Below are the code and all the weights of a small trained network. Each question names an input and a target symbol and asks about switching units off, where a switched-off unit gives its printed mean instead of its output.

import numpy as np


def w(rows, s, z=0):
    codes = np.array(rows[::2]) - 128.0
    scale = np.full(codes.shape[1], s)
    scale[-1] = z or s
    return codes * scale


def norm(h):
    return h / np.sqrt((h * h).mean(-1, keepdims=True) + 1e-5)


def f(y):
    return y / 2 * (1 + np.tanh(0.7978845608 * (y + 0.044715 * y**3)))


def softmax(a):
    e = np.exp(a - a.max(-1, keepdims=True))
    return e / e.sum(-1, keepdims=True)


def log_softmax(a):
    a = a - a.max(-1, keepdims=True)
    return a - np.log(np.exp(a).sum(-1, keepdims=True))


def net(x, mask):
    ids = ['ΘΞβγδεζλμπστφψω'.index(c) for c in x.split()]
    T = len(ids)
    res = E[ids] + P[:T]
    u = 0
    for l in range(2):
        q, k, v = (norm(res) @ M[l].T for M in (Q, K, V))
        z = softmax(np.where(np.tri(T) > 0, q @ k.T / 3**0.5, -1e9)) @ v
        res = res + np.where(mask[u], z, O[l][:, -1]) @ O[l][:, :-1]
        u += 1
        y = f(norm(res) @ A[l][:, :-1].T + A[l][:, -1])
        res = res + np.where(mask[u : u + 8], y, B[l][:, -1]) @ B[l][:, :-1]
        u += 8
    return log_softmax(norm(res)[-1] @ U[:, :-1].T + U[:, -1])


Q, K, V, O, A, B = {}, {}, {}, {}, {}, {}
E = w([
[69,75,184],'Θ',
[69,79,139],'Ξ',
[47,40,51],'β',
[125,170,99],'γ',
[185,209,231],'δ',
[49,46,145],'ε',
[5,71,77],'ζ',
[121,116,145],'λ',
[160,200,233],'μ',
[44,92,29],'π',
[222,48,126],'σ',
[119,110,128],'τ',
[136,73,70],'φ',
[194,196,148],'ψ',
[140,126,158],'ω',
],0.012)
P = w([
[123,104,94],'0',
[100,54,186],'1',
[31,248,152],'2',
[177,113,71],'3',
[99,56,186],'4',
[39,239,144],'5',
[174,111,70],'6',
],0.011)
Q[0] = w([
[194,253,117],'0.h0',
[191,203,106],'0.h0',
[2,32,118],'0.h0',
],0.0077)
K[0] = w([
[172,212,37],'0.h0',
[59,255,95],'0.h0',
[87,20,143],'0.h0',
],0.0088)
V[0] = w([
[87,114,121],'0.h0',
[147,2,198],'0.h0',
[84,91,83],'0.h0',
],0.0045)
O[0] = w([
[121,82,227,170],'0.h0',
[145,109,253,246],'0.h0',
[97,220,126,179],'0.h0',
],0.0047,0.0011)
A[0] = w([
[174,169,27,179],'0.n0',
[96,62,144,98],'0.n1',
[146,73,112,158],'0.n2',
[150,120,137,204],'0.n3',
[214,119,214,72],'0.n4',
[145,52,8,111],'0.n5',
[147,156,78,252],'0.n6',
[170,92,138,157],'0.n7',
],0.013,0.004)
B[0] = w([
[89,230,28,254],'0.n0',
[215,187,140,189],'0.n1',
[2,54,13,178],'0.n2',
[143,125,50,167],'0.n3',
[93,30,187,204],'0.n4',
[13,120,86,247],'0.n5',
[104,120,50,219],'0.n6',
[178,10,71,169],'0.n7',
],0.0072,0.0055)
Q[1] = w([
[249,116,139],'1.h0',
[105,122,163],'1.h0',
[160,165,102],'1.h0',
],0.014)
K[1] = w([
[172,247,80],'1.h0',
[127,83,207],'1.h0',
[192,214,68],'1.h0',
],0.012)
V[1] = w([
[197,94,127],'1.h0',
[188,167,106],'1.h0',
[3,85,149],'1.h0',
],0.0051)
O[1] = w([
[114,160,185,130],'1.h0',
[250,60,168,43],'1.h0',
[153,126,172,255],'1.h0',
],0.013,0.0032)
A[1] = w([
[175,149,181,2],'1.n0',
[169,133,179,5],'1.n1',
[67,73,150,224],'1.n2',
[71,203,116,168],'1.n3',
[93,207,140,83],'1.n4',
[255,165,176,189],'1.n5',
[82,172,122,74],'1.n6',
[102,215,202,156],'1.n7',
],0.019,0.0039)
B[1] = w([
[144,21,129,130],'1.n0',
[108,49,133,133],'1.n1',
[140,164,109,245],'1.n2',
[166,136,211,254],'1.n3',
[188,102,239,192],'1.n4',
[71,137,109,144],'1.n5',
[155,67,189,188],'1.n6',
[254,143,63,199],'1.n7',
],0.013,0.01)
U = w([
[212,113,57,166],'Θ',
[166,10,105,1],'Ξ',
[217,160,197,185],'β',
[151,202,218,156],'γ',
[98,234,109,193],'δ',
[80,96,175,196],'ε',
[150,80,127,192],'ζ',
[138,59,6,30],'λ',
[198,83,113,23],'μ',
[58,139,118,152],'π',
[95,82,193,7],'σ',
[174,200,53,159],'τ',
[67,154,211,40],'φ',
[97,65,170,88],'ψ',
[116,92,162,153],'ω',
],0.019,0.0038)

Each question gives the input, a string of symbols that net reads in full, and the target symbol t.
The units are the heads (3 rows each of Q, K, V and O) and the neurons (one row each of A and B). Each row of codes is followed by its name. A weight is (code - 128) times the scale printed after its matrix; where a second scale follows, it is the last column's (O, A, B and U).
mask holds one flag per unit, layer by layer, with each layer's heads first. A switched-off unit (its flag False) gives its mean, the last column of its rows in O or B, instead of its output. The means were averaged over made-up inputs and are rounded, as every weight is.
A unit's drop is (log p(t) with every unit on - log p(t) with that unit switched off) / (log p(t) with every unit on - log p(t) with every unit switched off).
The circuit of an input: a set's keep is (log p(t) with only the set's units on - log p(t) with every unit switched off) / (log p(t) with every unit on - log p(t) with every unit switched off). Starting from the 12 units with the biggest drops (on a tie, the unit counted first), units are removed one at a time, each time the one whose removal leaves the highest keep (on an exact tie, the one counted first), for as long as the keep stays at least 0.8.
units of the circuit, in order: the units of the circuit, biggest drop first
k most important neurons: the k neurons with the biggest drops, biggest first
k most important neurons of layer l: the k neurons of layer l with the biggest drops, biggest first
input μ ω σ π φ, target λ: units of the circuit, in order -> 1.n3, 1.n4
input σ σ γ, target β: most important neuron of layer 1 -> 1.n7
input δ ω γ β ζ, target γ: 3 most important neurons -> 0.n1, 0.n4, 0.n7
input σ ψ σ τ, target λ: 2 most important neurons of layer 0 -> 0.n7, 0.n2
input φ σ ψ γ σ ε ψ, target τ: units of the circuit, in order -> 0.n0, 0.h0
input σ γ φ δ δ δ γ, target δ: units of the circuit, in order -> 1.n7, 0.n0
input γ λ ψ ζ β, target π: units of the circuit, in order -> 1.n7, 1.n4, 1.n2
input σ ε σ σ σ σ, target γ: units of the circuit, in order -> 0.h0, 1.n3, 1.n7, 0.n0
input ω μ π π Ξ σ ε, target λ: 3 most important neurons -> 1.n3, 0.n0, 0.n2
input Ξ π Θ γ γ, target Θ: units of the circuit, in order -> 0.n5, 0.n0, 1.n3, 1.n4
input γ ω ω ω β γ δ, target δ: 2 most important neurons of layer 1 -> 1.n5, 1.n7
input γ σ π σ π π Θ, target Θ: 2 most important neurons -> 1.n3, 0.n2
input π ψ φ ω Θ, target β: 2 most important neurons of layer 0 -> 0.n1, 0.n5
input ω β φ Θ, target Θ: 4 most important neurons of layer 1 -> 1.n3, 1.n4, 1.n2, 1.n6
input γ σ τ ε, target λ: 4 most important neurons of layer 0 -> 0.n2, 0.n7, 0.n0, 0.n1
input σ λ ω Ξ, target λ: 2 most important neurons of layer 0 -> 0.n7, 0.n2
input ψ φ σ μ, target λ: most important neuron of layer 0 -> 0.n4
input φ π γ σ σ, target Ξ: 2 most important neurons of layer 1 -> 1.n3, 1.n7
input σ γ δ σ δ σ μ, target λ: 2 most important neurons of layer 1 -> 1.n3, 1.n4
input ε δ σ δ, target λ: 2 most important neurons of layer 1 -> 1.n3, 1.n5
input σ ε ω δ, target λ: 2 most important neurons -> 1.n3, 1.n4
input π β π ψ σ, target Ξ: most important neuron -> 1.n3
